Below are the code and all the weights of a small trained network. Each question names an input and a class and asks about switching units off, where a switched-off unit gives its printed mean instead of its output.

import numpy as np


def w(rows, s, z=0):
    codes = np.array(rows[::2]) - 128.0
    scale = np.full(codes.shape[1], s)
    scale[-1] = z or s
    return codes * scale


def f(y):
    return y / 2 * (1 + np.tanh(0.7978845608 * (y + 0.044715 * y**3)))


def log_softmax(a):
    a = a - a.max(-1, keepdims=True)
    return a - np.log(np.exp(a).sum(-1, keepdims=True))


def net(x, mask):
    res = np.array(x, float).reshape(1, 8) / 4 @ E
    y = f(res @ A[0][:, :-1].T + A[0][:, -1])
    res = res + np.where(mask, y, B[0][:, -1]) @ B[0][:, :-1]
    return log_softmax(res[-1] @ U[:, :-1].T + U[:, -1])


A, B = {}, {}
E = w([
[137,128,124,130,125,141,124],'x0',
[72,132,137,25,77,149,171],'x1',
[215,138,140,177,58,123,251],'x2',
[65,51,186,180,107,185,126],'x3',
[125,134,125,134,127,134,130],'x4',
[124,127,128,131,127,126,126],'x5',
[134,122,130,125,131,131,124],'x6',
[123,134,123,131,135,138,129],'x7',
],0.011)
A[0] = w([
[96,114,112,63,69,106,149,81],'n0',
[127,109,137,114,128,130,137,254],'n1',
[147,123,142,180,156,98,115,61],'n2',
[78,35,191,211,80,196,132,76],'n3',
[206,130,145,185,48,124,254,92],'n4',
[110,156,146,48,49,138,173,98],'n5',
[189,169,54,92,129,103,128,58],'n6',
[194,128,110,232,124,95,85,97],'n7',
],0.0092,0.012)
B[0] = w([
[98,75,136,186,239,169,163,156],'n0',
[198,116,82,219,39,124,129,246],'n1',
[115,125,129,111,200,182,131,131],'n2',
[146,237,139,45,161,23,182,188],'n3',
[57,79,97,62,135,99,2,236],'n4',
[121,106,176,204,209,206,157,187],'n5',
[116,208,179,74,163,57,177,163],'n6',
[103,67,186,146,181,234,206,180],'n7',
],0.009,0.012)
U = w([
[71,91,114,96,155,109,11,26],'0',
[126,100,147,167,187,192,202,75],'1',
[158,210,137,85,139,54,208,66],'2',
[163,120,116,155,93,123,135,255],'3',
[149,136,110,162,94,135,141,236],'4',
],0.012,0.0092)

Each question gives the input, the list of numbers given to net, and the class t.
The units are the neurons (one row each of A and B). Each row of codes is followed by its name. A weight is (code - 128) times the scale printed after its matrix; where a second scale follows, it is the last column's (A, B and U).
mask holds one flag per neuron, in row order. A switched-off neuron (its flag False) gives its mean, the last column of its row in B, instead of its output. The means were averaged over made-up inputs and are rounded, as every weight is.
A unit's drop is (log p(t) with every unit on - log p(t) with that unit switched off) / (log p(t) with every unit on - log p(t) with every unit switched off).
The circuit of an input: a set's keep is (log p(t) with only the set's units on - log p(t) with every unit switched off) / (log p(t) with every unit on - log p(t) with every unit switched off). Starting from all 8 units, units are removed one at a time, each time the one whose removal leaves the highest keep (on an exact tie, the one counted first), for as long as the keep stays at least 0.8.
units of the circuit, in order: the units of the circuit, biggest drop first
unit that matters most: the unit with the biggest drop
k most important neurons: the k neurons with the biggest drops, biggest first
drop of u: that unit's drop, to one decimal
input [-3,-8,1,-4,-8,5,-7,-6], class 1: unit that matters most -> n7
input [-4,-8,-7,-6,-2,-8,-5,4], class 1: units of the circuit, in order -> (n4 n7)
input [-7,2,-4,5,2,-6,-8,-7], class 4: 3 most important neurons -> (n4 n6 n1)
input [-7,4,5,-5,-1,8,-8,-8], class 3: 3 most important neurons -> (n3 n5 n4)
input [1,1,-3,4,-1,3,-8,-3], class 2: 2 most important neurons -> (n4 n3)
input [-8,8,2,5,5,-8,-5,-8], class 1: 2 most important neurons -> (n5 n0)
input [3,-7,-1,5,-5,-3,8,-5], class 1: 3 most important neurons -> (n7 n4 n2)
input [-1,8,-7,6,7,-5,-7,5], class 1: 3 most important neurons -> (n4 n0 n5)
input [0,-5,-5,6,-1,-7,0,1], class 3: 2 most important neurons -> (n4 n6)
input [4,7,7,0,1,5,-6,5], class 0: 2 most important neurons -> (n4 n7)
input [7,7,-2,-3,-7,-4,-1,7], class 1: 3 most important neurons -> (n5 n0 n4)
input [2,0,-4,-5,-2,4,0,7], class 4: 2 most important neurons -> (n4 n3)
input [-1,5,-6,8,3,0,7,-6], class 2: 2 most important neurons -> (n3 n4)
input [3,-7,8,-4,-3,-6,-7,-8], class 0: most important neuron -> (n4)
input [1,3,-5,-7,5,-1,-8,-7], class 2: 2 most important neurons -> (n4 n6)
input [5,5,8,4,2,1,7,5], class 0: drop of n4 -> 1.2
input [6,3,3,8,2,-2,-1,5], class 2: drop of n3 -> 1.1
input [8,-6,8,4,5,3,2,5], class 0: drop of n4 -> 1.4
